Below are the code and all the weights of a small trained network. Each question names an input and a class and asks about switching units off, where a switched-off unit gives its printed mean instead of its output.

import numpy as np


def w(rows, s, z=0):
    codes = np.array(rows[::2]) - 128.0
    scale = np.full(codes.shape[1], s)
    scale[-1] = z or s
    return codes * scale


def norm(h):
    return h / np.sqrt((h * h).mean(-1, keepdims=True) + 1e-5)


def f(y):
    return y / 2 * (1 + np.tanh(0.7978845608 * (y + 0.044715 * y**3)))


def log_softmax(a):
    a = a - a.max(-1, keepdims=True)
    return a - np.log(np.exp(a).sum(-1, keepdims=True))


def net(x, mask):
    res = np.array(x, float).reshape(1, 3) / 4 @ E
    u = 0
    for l in range(4):
        y = f(norm(res) @ A[l][:, :-1].T + A[l][:, -1])
        res = res + np.where(mask[u : u + 8], y, B[l][:, -1]) @ B[l][:, :-1]
        u += 8
    return log_softmax(norm(res)[-1] @ U[:, :-1].T + U[:, -1])


A, B = {}, {}
E = w([
[78,70,210,144],'x0',
[125,110,75,14],'x1',
[77,255,176,38],'x2',
],0.0096)
A[0] = w([
[121,113,91,183,150],'L0N0',
[115,38,128,190,135],'L0N1',
[77,145,214,152,110],'L0N2',
[137,91,37,54,46],'L0N3',
[190,87,4,107,48],'L0N4',
[165,99,237,28,83],'L0N5',
[105,3,186,162,5],'L0N6',
[115,124,239,163,105],'L0N7',
],0.0078,0.0015)
B[0] = w([
[87,201,169,47,167],'L0N0',
[39,173,127,56,247],'L0N1',
[189,100,199,105,211],'L0N2',
[97,212,107,3,211],'L0N3',
[155,171,178,67,244],'L0N4',
[146,77,142,27,193],'L0N5',
[47,131,158,170,254],'L0N6',
[118,130,245,62,221],'L0N7',
],0.0061,0.0033)
A[1] = w([
[159,157,112,87,156],'L1N0',
[84,119,154,177,1],'L1N1',
[150,7,197,136,58],'L1N2',
[221,103,95,193,164],'L1N3',
[117,222,88,203,167],'L1N4',
[169,104,85,37,122],'L1N5',
[146,44,55,1,158],'L1N6',
[124,161,215,70,119],'L1N7',
],0.0098,0.0017)
B[1] = w([
[86,162,167,181,174],'L1N0',
[138,148,63,116,146],'L1N1',
[105,106,102,136,191],'L1N2',
[142,159,195,67,140],'L1N3',
[175,157,197,166,170],'L1N4',
[82,201,113,42,209],'L1N5',
[188,235,110,67,253],'L1N6',
[254,98,51,143,224],'L1N7',
],0.0095,0.0064)
A[2] = w([
[151,172,128,42,234],'L2N0',
[108,145,171,94,2],'L2N1',
[29,181,52,152,245],'L2N2',
[78,87,198,117,214],'L2N3',
[131,24,1,201,21],'L2N4',
[211,72,228,216,41],'L2N5',
[182,80,67,118,78],'L2N6',
[132,122,96,118,65],'L2N7',
],0.0089,0.00094)
B[2] = w([
[125,48,51,128,253],'L2N0',
[165,98,73,99,141],'L2N1',
[81,57,252,235,153],'L2N2',
[135,29,61,91,160],'L2N3',
[1,162,151,160,148],'L2N4',
[137,160,78,166,237],'L2N5',
[92,71,255,129,123],'L2N6',
[107,167,106,147,124],'L2N7',
],0.0071,0.0062)
A[3] = w([
[169,251,118,254,114],'L3N0',
[50,88,211,170,94],'L3N1',
[203,128,210,229,229],'L3N2',
[184,119,140,123,51],'L3N3',
[163,151,83,129,161],'L3N4',
[157,174,126,240,4],'L3N5',
[147,55,194,100,51],'L3N6',
[149,203,143,183,119],'L3N7',
],0.0094,0.0031)
B[3] = w([
[110,64,255,166,242],'L3N0',
[139,165,3,117,171],'L3N1',
[40,221,129,121,253],'L3N2',
[86,114,79,95,132],'L3N3',
[55,154,157,168,182],'L3N4',
[227,100,149,10,172],'L3N5',
[140,58,164,140,137],'L3N6',
[117,132,201,118,181],'L3N7',
],0.0093,0.0057)
U = w([
[177,4,138,85,107],'0',
[108,171,237,148,175],'1',
[112,66,54,122,61],'2',
[22,91,65,215,157],'3',
[171,102,82,175,1],'4',
[158,200,67,37,194],'5',
],0.016,0.0081)

Each question gives the input, the list of numbers given to net, and the class t.
The units are the neurons (one row each of A and B). Each row of codes is followed by its name. A weight is (code - 128) times the scale printed after its matrix; where a second scale follows, it is the last column's (A, B and U).
mask holds one flag per neuron, layer by layer. A switched-off neuron (its flag False) gives its mean, the last column of its row in B, instead of its output. The means were averaged over made-up inputs and are rounded, as every weight is.
A unit's drop is (log p(t) with every unit on - log p(t) with that unit switched off) / (log p(t) with every unit on - log p(t) with every unit switched off).
The circuit of an input: a set's keep is (log p(t) with only the set's units on - log p(t) with every unit switched off) / (log p(t) with every unit on - log p(t) with every unit switched off). Starting from the 12 units with the biggest drops (on a tie, the unit counted first), units are removed one at a time, each time the one whose removal leaves the highest keep (on an exact tie, the one counted first), for as long as the keep stays at least 0.8.
units of the circuit, in order: the units of the circuit, biggest drop first
top k neurons: the k neurons with the biggest drops, biggest first
top k neurons in layer l: the k neurons of layer l with the biggest drops, biggest first
drop when u is switched off: that unit's drop, to one decimal
input [6,8,-5], class 5: units of the circuit, in order => [L1N6]
input [3,-5,-2], class 3: top 2 neurons => [L1N6, L2N3]
input [5,0,-1], class 0: top 3 neurons => [L0N7, L2N3, L0N1]
input [-1,-2,-4], class 1: top 2 neurons => [L0N5, L2N0]
input [8,-3,4], class 0: top 3 neurons => [L2N3, L0N7, L0N5]
input [3,2,-2], class 3: top 2 neurons => [L0N6, L1N4]
input [4,-1,2], class 0: top 2 neurons => [L0N7, L0N5]
input [6,4,-7], class 3: top 2 neurons => [L0N6, L2N4]
input [-3,-2,-7], class 1: top 3 neurons => [L1N5, L0N5, L1N3]
input [-3,-2,-6], class 1: top 3 neurons => [L0N5, L1N5, L0N7]
input [5,1,1], class 0: drop when L0N5 is switched off => 0.1
input [4,8,-5], class 5: drop when L1N6 is switched off => 0.3
input [2,4,-6], class 5: drop when L1N6 is switched off => 0.8
input [-2,-2,6], class 1: top neuron in layer 3 => [L3N0]
